The elements form a tree under 0. A name lists the branches taken from the top; the branches are ! ^ +. The symbol & goes to the parent.

Row, then element:
0.7,-1.1,0.1,0.0,9.4,-0.7,1.0,2.4,2.0,2.4,-5.9,-0.8,1.1 | !-+-+-!
0.8,-1.4,0.1,-0.6,-1.9,6.8,0.9,3.4,3.0,-1.6,-8.3,-0.8,1.6 | !-^-+-!
-0.1,-0.2,-7.9,0.2,7.8,-1.9,0.1,-0.4,0.1,2.0,2.6,2.3,2.1 | +-+
-1.0,1.8,-7.9,-0.1,8.0,-0.8,0.3,-1.0,-0.9,2.0,2.8,-0.7,1.6 | +-+-!-+
0.6,0.4,-10.6,-0.1,-1.5,2.6,-0.6,-0.4,-1.2,-1.4,3.7,0.9,2.8 | +-^-^
0.6,-0.5,-9.7,0.5,-1.5,4.6,-1.8,-1.4,2.3,-1.2,3.6,-0.8,2.0 | +-^-+-^
1.2,-1.4,0.5,0.3,5.4,-1.6,1.0,3.1,4.5,4.3,4.3,-1.7,6.1 | ^-+-+-!
1.1,0.1,-0.6,-0.3,-2.7,-2.3,-0.1,-0.2,4.6,-2.6,6.3,1.8,-7.7 | +-!-+
-1.3,-0.3,-0.1,0.0,9.8,-1.2,0.6,0.6,-1.4,2.3,-6.4,0.9,0.1 | !-+-!
0.1,0.3,-9.7,-0.1,-1.3,4.3,-0.3,-0.3,0.1,-1.1,3.5,2.9,2.7 | +-^
-1.1,-0.8,-8.0,0.0,7.9,-0.5,0.4,1.5,-0.7,2.0,2.3,-0.7,1.8 | +-+-!-!
0.7,1.5,0.4,-0.2,-8.6,5.8,1.2,-1.4,2.3,-1.3,3.4,-1.0,3.6 | ^-^-+-+
-2.5,3.4,-0.6,-1.1,-2.6,-1.5,1.2,-2.5,-2.0,-2.1,5.9,-1.5,-7.7 | +-!-!-+
0.6,-0.2,8.5,0.0,-1.2,-3.5,0.1,0.4,-1.0,-0.9,-6.0,0.7,-5.0 | !-!-^
1.3,0.1,-0.7,-0.3,-2.7,-2.2,-0.1,-0.5,4.7,-2.4,6.2,1.6,-7.7 | +-!-+
0.5,-0.2,-7.9,0.3,8.0,-0.9,0.2,-0.3,2.0,2.0,2.4,0.7,2.2 | +-+-+
-1.3,2.2,0.1,-0.2,-8.8,5.7,0.6,-1.5,-1.0,-1.2,3.4,-1.0,4.0 | ^-^-!-+
-2.4,3.3,-0.7,-1.0,-2.7,-1.5,1.2,-2.6,-2.0,-2.2,5.9,-1.7,-7.8 | +-!-!-+
0.7,-0.8,8.2,-0.5,-1.5,-0.8,0.7,2.2,2.0,-1.4,-5.7,-0.9,-5.3 | !-!-+-!
0.4,-1.0,0.2,0.3,9.4,-1.8,-1.2,-0.5,2.2,2.4,-6.1,-0.8,0.6 | !-+-+-^
0.7,-0.8,0.3,0.4,-9.9,2.1,-2.0,-1.7,-1.4,-1.4,4.0,-0.9,3.6 | ^-^-^-^
0.7,-1.0,0.0,0.3,-10.0,2.0,-1.6,-1.7,-1.2,-1.2,4.3,-1.0,3.6 | ^-^-^-^
1.0,-1.4,0.3,-0.1,4.9,-3.1,-2.7,-2.1,3.9,3.8,5.5,-1.5,5.7 | ^-+-+-^
-0.2,0.1,4.9,0.0,-6.6,-0.1,-0.1,-0.4,0.1,0.0,5.1,7.0,1.3 | ^
-1.2,1.8,8.2,-0.3,-7.0,-0.8,0.6,-1.1,-1.0,-1.1,3.0,-0.8,-3.4 | ^-!-!-+
0.5,1.4,8.5,-0.3,-1.5,-0.6,1.0,-0.3,1.9,-1.2,-5.6,-0.4,-5.2 | !-!-+-+
1.3,-2.1,-0.4,-0.2,-2.5,-1.3,2.0,3.2,4.1,-2.1,5.8,-1.5,-7.6 | +-!-+-!
-1.6,-0.4,0.2,-0.3,-2.1,6.9,0.3,0.8,-1.5,-1.7,-8.9,1.4,0.8 | !-^-!
-1.1,-0.2,8.4,-0.1,-7.2,-0.6,0.3,1.5,-1.0,-0.9,2.7,-0.9,-3.3 | ^-!-!-!
-1.1,-1.2,0.2,-0.1,9.2,-0.7,1.0,2.6,-1.1,2.3,-6.3,-0.9,-0.2 | !-+-!-!
-1.2,-0.1,-8.1,0.1,8.2,-1.0,-0.1,-0.2,-0.9,2.0,2.5,0.8,1.6 | +-+-!
0.1,-0.2,0.2,-0.1,9.5,-1.9,0.3,0.6,-0.1,2.5,-5.9,2.8,0.6 | !-+

Start here and follow the symbols in turn, left to right. Where do you end up?
Answer with the element's row, about right, then its name.
0.7,0.4,8.3,0.1,-7.2,-1.1,-0.3,-0.3,2.0,-1.2,3.2,0.8,-2.9
& -> 0.1,-0.1,8.4,0.1,-7.2,-1.7,-0.1,-0.5,0.1,-1.1,2.7,2.4,-2.9 ^-!
1.0,-1.7,0.4,0.2,-2.0,6.2,-1.7,-0.5,3.1,-1.6,-8.7,-1.2,2.2
& -> 1.1,-0.3,0.5,-0.3,-1.8,7.0,0.4,0.9,2.9,-1.8,-8.5,1.4,1.2 !-^-+
0.4,1.4,-7.8,0.3,7.9,-0.7,0.7,-1.1,2.1,2.0,2.3,-0.7,1.8
& -> 0.7,-0.1,-7.8,0.3,8.1,-1.1,0.1,-0.3,1.9,2.1,2.3,1.0,2.1 +-+-+
0.9,2.0,0.0,-0.6,-2.0,7.5,1.5,-0.4,2.9,-1.9,-7.9,-1.0,1.2
& -> 0.9,-0.4,0.2,-0.3,-2.0,7.0,0.3,0.9,3.0,-1.6,-8.6,1.4,1.5 !-^-+
-2.0,-2.0,0.4,0.5,5.2,-3.5,-2.2,-2.3,-1.9,4.1,4.8,-1.4,6.1
& -> -2.3,-0.3,0.3,0.0,5.5,-2.2,0.0,-0.6,-2.1,4.6,6.0,1.7,6.2 ^-+-!
-1.2,1.8,8.4,-0.1,-1.4,-0.6,0.5,-0.3,-1.0,-1.1,-6.2,-0.8,-5.1
& -> -1.2,0.0,8.7,0.3,-1.5,-1.0,-0.2,0.6,-1.2,-1.1,-6.1,0.6,-5.0 !-!-!
0.8,2.5,0.3,-0.1,-9.7,3.1,0.7,-1.4,-1.5,-1.3,4.3,-1.1,3.3
& -> 0.5,-0.3,0.4,-0.1,-10.0,2.7,0.3,-0.3,-1.4,-1.4,4.2,1.4,3.5 ^-^-^
0.5,-1.0,-7.3,1.1,7.6,-3.6,-1.0,-1.0,-1.0,1.9,2.7,-0.8,1.9
& -> 0.4,-0.1,-7.8,0.5,7.6,-3.3,0.1,-0.2,-0.9,1.8,2.7,0.8,2.3 +-+-^
1.1,2.7,-0.6,-0.1,-2.1,-5.7,1.5,-2.0,-1.9,-1.9,5.5,-1.4,-7.1
& -> 1.1,-0.1,-0.5,0.2,-2.4,-6.8,0.2,-0.5,-1.9,-1.9,5.7,1.7,-6.9 +-!-^
1.2,3.2,-0.6,-0.6,-2.6,-1.5,1.4,-2.5,4.6,-2.2,5.8,-1.6,-7.2
& + -> 1.2,3.5,-0.6,-0.3,-2.7,-1.5,1.3,-2.5,4.7,-2.6,5.8,-1.7,-7.1 +-!-+-+
-2.5,-0.1,0.4,-0.3,5.4,-2.1,0.0,-0.5,-2.0,4.6,5.9,1.7,6.4
& ! -> -2.6,-0.3,0.4,0.0,5.4,-2.0,0.1,-0.6,-2.2,4.6,6.1,1.9,6.6 ^-+-!
0.5,-0.1,-7.8,0.3,7.7,-3.1,0.1,-0.3,-0.9,2.0,2.6,0.6,2.1
^ & ^ -> 0.7,-0.9,-7.3,0.9,7.4,-3.7,-0.9,-1.1,-1.2,2.0,2.5,-0.6,1.9 +-+-^-^
1.4,3.4,0.4,0.2,5.4,-1.4,1.3,-2.5,4.8,4.2,3.9,-1.8,5.7
& & ^ -> 1.1,0.3,0.2,0.0,4.7,-6.6,-0.3,-0.4,-1.8,3.8,4.9,1.5,6.0 ^-+-^
-1.1,-1.2,0.1,-0.2,9.2,-0.8,1.0,2.5,-1.1,2.5,-6.5,-0.8,-0.2
& ^ & ! -> -1.2,-1.2,0.1,-0.2,9.3,-0.6,1.0,2.5,-1.3,2.3,-6.6,-0.9,0.0 !-+-!-!
-2.5,0.1,-0.8,-0.4,-2.9,-2.3,0.0,-0.5,-2.2,-2.3,6.7,1.7,-7.9
! -> -2.3,-1.8,-0.7,-0.8,-2.5,-1.6,1.5,2.9,-2.1,-2.0,6.5,-1.7,-7.8 +-!-!-!
0.4,0.0,8.0,0.0,-7.2,-3.4,-0.1,-0.4,-0.8,-1.3,3.0,0.7,-2.8
+ & + -> 0.3,2.1,7.9,-0.4,-7.0,-3.1,0.2,-1.3,-1.1,-1.2,3.4,-1.0,-2.3 ^-!-^-+
1.2,-1.3,-0.7,0.0,-2.5,-6.1,1.1,2.8,-2.0,-1.9,5.7,-1.5,-6.6
& ^ -> 0.8,-1.3,-0.6,0.5,-2.2,-6.8,-2.3,-1.9,-1.8,-1.7,5.5,-1.2,-6.5 +-!-^-^
0.0,-0.2,0.0,-0.1,9.4,-2.1,0.5,0.6,-0.3,2.1,-6.0,3.0,0.6
! ! -> -1.4,-1.2,0.2,-0.1,9.4,-0.7,1.1,2.4,-1.0,2.4,-6.4,-0.8,0.1 !-+-!-!
-1.4,-0.1,8.1,0.4,-7.0,-1.7,-1.8,-1.2,-0.9,-1.2,2.6,-0.9,-3.1
& -> -1.1,0.5,8.3,0.1,-7.3,-1.2,-0.4,-0.2,-1.0,-1.0,2.7,0.7,-3.3 ^-!-!
-2.1,2.5,0.3,-0.7,5.1,-1.5,2.0,-2.3,-1.9,4.4,5.8,-1.5,6.3
& -> -2.4,-0.1,0.4,0.0,5.4,-2.2,0.2,-0.6,-2.0,4.7,5.9,1.8,6.5 ^-+-!
0.9,-1.5,0.1,0.1,-9.0,4.8,-1.1,-1.5,2.7,-1.4,3.5,-0.8,3.5
& ^ & + -> 0.9,1.4,0.4,-0.2,-8.4,6.0,1.2,-1.4,2.6,-1.5,3.3,-0.8,3.3 ^-^-+-+
-2.4,-1.8,-0.5,0.7,-2.6,-3.5,-2.9,-2.2,-2.1,-2.1,6.4,-1.6,-7.4
& & + -> 1.4,0.2,-0.7,-0.2,-2.9,-2.3,-0.1,-0.8,4.8,-2.5,6.0,1.9,-7.6 +-!-+
1.3,3.2,0.4,0.3,5.5,-1.5,1.2,-2.4,4.9,4.3,4.1,-1.8,5.8
& & & -> 0.1,0.1,5.0,-0.1,-6.7,0.0,0.0,-0.6,0.1,0.1,5.2,6.8,1.4 ^
-1.5,-0.9,-9.4,-0.3,-1.5,5.5,0.5,1.6,-1.1,-1.2,3.3,-1.0,2.4
& ! -> -1.3,-0.9,-9.5,-0.2,-1.4,5.6,0.4,1.6,-1.3,-1.1,3.2,-0.6,2.2 +-^-!-!
0.6,0.0,8.5,-0.3,-1.3,-1.1,0.2,0.6,2.0,-1.3,-5.8,0.9,-5.6
^ -> 0.7,-0.9,8.3,0.2,-1.2,-1.6,-1.2,-0.3,1.9,-1.2,-5.3,-1.0,-5.9 !-!-+-^
-1.3,-0.4,8.1,0.2,-1.4,-0.6,0.2,2.3,-1.1,-0.9,-5.9,-0.9,-5.2
& ! & ! -> -1.4,-0.3,8.5,0.3,-1.5,-0.6,0.2,2.3,-1.1,-1.0,-6.0,-0.8,-5.0 !-!-!-!
-1.3,1.8,-7.7,-0.1,7.9,-0.7,0.5,-1.1,-0.9,2.1,2.6,-0.9,1.4
& & -> 0.2,-0.1,-7.7,0.0,7.9,-1.9,0.1,-0.2,0.1,1.8,2.5,2.1,1.9 +-+
-2.4,3.4,-0.7,-1.0,-2.8,-1.6,1.4,-2.5,-2.1,-2.2,6.0,-1.6,-7.7
& ^ -> -2.2,-1.7,-0.5,0.7,-2.6,-3.5,-2.6,-2.3,-2.0,-2.0,6.2,-1.6,-7.4 +-!-!-^
0.9,-1.4,0.2,-0.1,-8.9,4.9,-1.2,-1.4,2.7,-1.2,3.4,-0.8,3.4
& ! & ! -> 0.6,-1.0,0.3,-0.2,-8.6,5.6,1.0,1.6,2.5,-1.4,3.7,-0.9,3.7 ^-^-+-!
-1.4,-0.6,0.2,0.5,-8.9,4.8,-2.3,-1.5,-1.3,-1.4,3.4,-1.1,3.7
& & -> 0.0,0.0,0.2,-0.5,-9.1,4.5,0.0,-0.2,0.1,-1.3,4.1,3.0,3.4 ^-^
1.3,2.1,0.5,-1.2,-2.6,4.4,2.2,-0.5,-2.1,-2.0,-9.8,-1.3,1.8
& -> 1.2,-1.1,0.1,-0.8,-2.3,4.0,1.2,1.1,-2.3,-2.1,-10.1,1.6,1.7 !-^-^
0.0,-0.1,8.3,0.2,-1.3,-2.0,0.2,0.5,-0.1,-1.1,-5.9,2.4,-5.2
+ -> 0.7,-0.1,8.4,0.0,-1.5,-1.1,-0.1,0.6,1.9,-1.2,-5.8,0.8,-5.5 !-!-+
-1.4,-0.7,0.0,-0.2,-8.6,5.8,0.5,1.7,-1.3,-1.2,3.6,-1.1,3.8
& -> -1.4,0.0,0.1,-0.1,-9.0,5.6,0.0,-0.4,-1.2,-1.4,3.5,1.0,4.1 ^-^-!
0.6,-0.9,0.2,-0.2,-8.6,5.9,0.7,1.7,2.5,-1.4,3.4,-0.9,3.4
& ! -> 0.9,-1.0,0.2,-0.1,-8.4,5.9,0.9,1.7,2.6,-1.4,3.4,-1.0,3.5 ^-^-+-!
-2.3,-0.1,0.4,-0.4,5.3,-2.2,0.2,-0.5,-2.1,4.5,6.0,1.9,6.4
! & ^ -> -2.2,-2.1,0.4,0.5,5.2,-3.4,-2.1,-2.5,-1.8,4.6,4.9,-1.5,6.3 ^-+-!-^
1.2,-2.1,0.3,-0.7,-2.4,4.1,1.9,4.2,-2.0,-1.7,-9.1,-1.3,1.3
& -> 1.3,-1.2,0.4,-0.8,-2.7,3.8,1.1,1.2,-2.1,-1.9,-10.2,2.1,1.8 !-^-^
-1.5,2.0,0.0,-0.4,-1.5,6.6,1.1,-0.6,-1.0,-1.4,-9.1,-1.1,1.2
& & -> 0.1,-0.6,0.3,0.0,-2.0,6.1,0.6,0.8,-0.3,-1.9,-9.2,4.0,1.0 !-^
0.6,0.4,8.1,0.0,-7.1,-1.0,-0.3,-0.2,2.0,-1.2,3.5,0.8,-2.8
! & & & -> 0.1,0.1,4.8,0.0,-6.7,0.0,0.0,-0.4,0.1,0.3,5.1,6.9,1.5 ^
1.2,-2.3,0.4,-0.6,-2.2,4.0,1.9,3.9,-2.1,-1.9,-9.4,-1.1,0.9
& ! & -> 1.3,-1.1,0.4,-0.6,-2.6,3.8,1.2,1.2,-2.3,-1.9,-10.2,1.8,1.7 !-^-^
0.5,1.8,0.0,-0.3,9.3,-3.4,0.8,-0.4,-1.1,2.2,-6.3,-0.8,0.9
& ^ -> 0.6,-0.9,0.5,0.6,8.6,-4.3,-1.4,-0.2,-1.1,2.3,-6.5,-0.6,0.5 !-+-^-^
-1.3,-1.8,0.2,-0.7,-1.8,6.7,1.7,3.4,-1.4,-1.6,-8.5,-0.8,1.0
& + -> -1.6,2.0,0.2,-0.4,-1.7,7.0,1.2,-0.5,-1.3,-1.5,-8.8,-1.0,1.3 !-^-!-+
0.5,-0.9,0.1,0.5,8.7,-4.2,-1.3,-0.4,-1.1,2.0,-6.7,-0.9,0.3
& + & -> 0.6,0.2,0.3,0.0,9.1,-3.6,-0.2,0.6,-1.1,2.2,-6.3,0.9,0.9 !-+-^
1.2,-1.7,-0.6,0.8,-2.7,-3.5,-2.7,-2.3,4.5,-2.2,4.5,-1.4,-7.5
& & & + -> 0.1,-0.3,-8.1,0.1,7.9,-1.7,0.1,-0.2,0.0,2.0,2.5,2.2,2.0 +-+
0.1,-0.4,8.2,0.1,-1.4,-2.1,-0.1,0.3,-0.1,-1.0,-6.0,2.7,-5.0
! ! -> -1.4,-0.4,8.4,0.2,-1.3,-0.7,0.1,2.4,-1.2,-1.0,-6.2,-0.9,-5.2 !-!-!-!
0.6,-0.8,8.2,0.0,-1.3,-1.5,-1.3,-0.4,2.0,-1.3,-5.4,-0.7,-5.9
& ^ -> 0.4,-1.0,8.3,0.1,-1.5,-1.7,-1.0,-0.4,1.9,-1.2,-5.4,-0.7,-5.9 !-!-+-^
0.8,-0.6,0.3,-0.5,4.6,-5.8,0.6,2.6,-1.8,3.8,5.1,-1.5,6.0
& + -> 1.2,2.5,0.3,-0.4,4.8,-5.7,1.5,-2.2,-2.0,4.0,4.5,-1.6,5.9 ^-+-^-+
0.9,-0.2,0.2,-0.2,-8.9,5.6,0.4,-0.3,2.8,-1.5,3.5,1.0,3.8
^ & ! -> 0.7,-1.1,0.2,-0.2,-8.6,5.8,0.9,1.6,2.5,-1.3,3.4,-1.0,3.7 ^-^-+-!
-1.4,-0.8,0.1,0.0,-8.7,5.8,0.4,1.9,-1.2,-1.2,3.5,-1.1,3.8
& + & -> -1.5,-0.2,0.2,0.0,-8.9,5.6,0.2,-0.3,-1.1,-1.4,3.4,1.0,3.8 ^-^-!
0.9,-0.7,0.2,-0.4,4.6,-5.7,0.6,2.8,-1.7,3.9,5.2,-1.5,6.1
& ! & & -> -0.2,-0.1,0.3,0.4,5.1,-3.6,0.2,-0.4,0.1,4.3,5.6,4.6,5.9 ^-+
0.5,0.5,8.3,-0.1,-7.2,-1.0,-0.3,-0.3,2.0,-1.1,3.4,0.8,-2.8
^ -> 0.3,-0.1,8.2,0.2,-6.9,-1.6,-2.1,-1.3,2.0,-1.2,3.1,-0.8,-2.7 ^-!-+-^
-1.1,-0.8,-8.0,0.4,7.9,-1.7,-1.1,-1.0,-0.8,2.1,2.4,-0.8,1.2
& -> -1.3,0.2,-7.9,0.0,8.0,-0.8,0.1,-0.3,-0.7,2.1,2.4,1.0,1.4 +-+-!
0.8,1.8,0.2,0.1,9.6,-0.9,1.0,-0.4,2.2,2.2,-6.1,-1.0,1.1
& -> 0.7,-0.2,0.3,0.1,9.6,-1.0,0.2,0.7,2.1,2.5,-6.3,1.2,0.6 !-+-+
0.6,-0.9,0.1,-0.2,9.4,-0.7,1.1,2.7,2.1,2.3,-5.8,-0.8,0.8
& + & -> 0.7,-0.3,0.1,-0.1,9.7,-1.0,0.1,0.6,2.1,2.5,-5.9,1.0,1.0 !-+-+
-1.2,-0.3,-9.8,0.4,-1.5,4.7,-1.9,-1.4,-1.1,-1.1,3.2,-1.0,2.9
& + -> -1.6,2.4,-9.2,-0.3,-1.4,5.5,0.2,-1.1,-1.0,-1.3,3.1,-0.9,2.7 +-^-!-+
-1.4,0.4,-9.7,-0.1,-1.7,5.1,-0.6,-0.4,-1.1,-1.1,3.4,0.9,3.0
+ -> -1.4,2.4,-9.1,-0.2,-1.5,5.1,0.0,-1.3,-1.0,-1.2,2.9,-1.1,2.8 +-^-!-+
0.5,-0.6,-9.8,0.6,-1.4,4.5,-1.9,-1.4,2.5,-1.2,3.4,-0.9,2.0
& ^ & + -> 0.8,1.5,-9.4,0.1,-1.2,5.3,1.0,-1.3,2.2,-1.2,2.8,-1.0,2.6 +-^-+-+
-1.0,-1.1,0.2,-0.2,9.2,-0.9,1.1,2.6,-1.1,2.1,-6.5,-0.9,-0.1
& ^ & -> -1.2,-0.4,0.2,-0.1,9.7,-1.2,0.3,0.5,-1.4,2.6,-6.4,1.0,0.1 !-+-!
0.0,0.0,-8.8,0.4,3.1,0.1,0.2,-0.5,-0.1,0.1,4.5,6.0,0.6
! + -> 1.2,0.1,-0.8,-0.2,-2.8,-2.3,-0.1,-0.6,4.4,-2.4,6.2,1.9,-7.8 +-!-+
-1.2,-0.9,0.0,0.0,9.4,-1.9,-1.4,-0.3,-1.2,2.4,-6.5,-0.9,0.8
& ! -> -1.3,-1.3,0.1,-0.2,9.3,-0.7,1.1,2.3,-1.3,2.3,-6.6,-0.8,-0.3 !-+-!-!
0.6,2.1,8.1,-0.3,-6.8,-0.5,0.4,-0.9,2.1,-1.1,3.2,-0.9,-2.9
& -> 0.4,0.4,8.4,-0.3,-7.2,-1.0,-0.4,-0.4,2.1,-1.0,3.6,0.7,-2.9 ^-!-+
1.1,2.0,0.1,-0.4,-2.0,7.6,1.2,-0.6,2.8,-1.7,-7.9,-1.0,1.2
& + & & -> 0.1,-0.7,0.3,-0.1,-2.0,6.1,0.8,0.9,-0.2,-1.8,-9.0,4.2,1.1 !-^
0.4,-1.1,-7.7,0.3,7.5,-2.9,0.7,1.2,-1.0,2.0,2.8,-0.6,2.2
& ! -> 0.5,-1.0,-7.5,0.2,7.7,-2.9,0.8,1.3,-0.9,2.0,2.6,-0.9,2.3 +-+-^-!
0.8,-0.4,0.2,0.0,9.6,-1.2,0.2,0.5,2.2,2.5,-6.1,0.8,0.9
+ & -> 0.8,-0.3,0.3,-0.1,9.9,-1.1,0.3,0.6,2.3,2.3,-6.1,0.9,1.0 !-+-+
1.3,-2.2,0.2,-0.5,-2.2,4.1,2.1,4.0,-2.1,-1.9,-9.3,-1.2,1.3
& & & ! -> 0.0,-0.2,8.5,-0.2,-1.3,-1.8,0.0,0.5,-0.1,-1.1,-5.8,2.6,-5.2 !-!
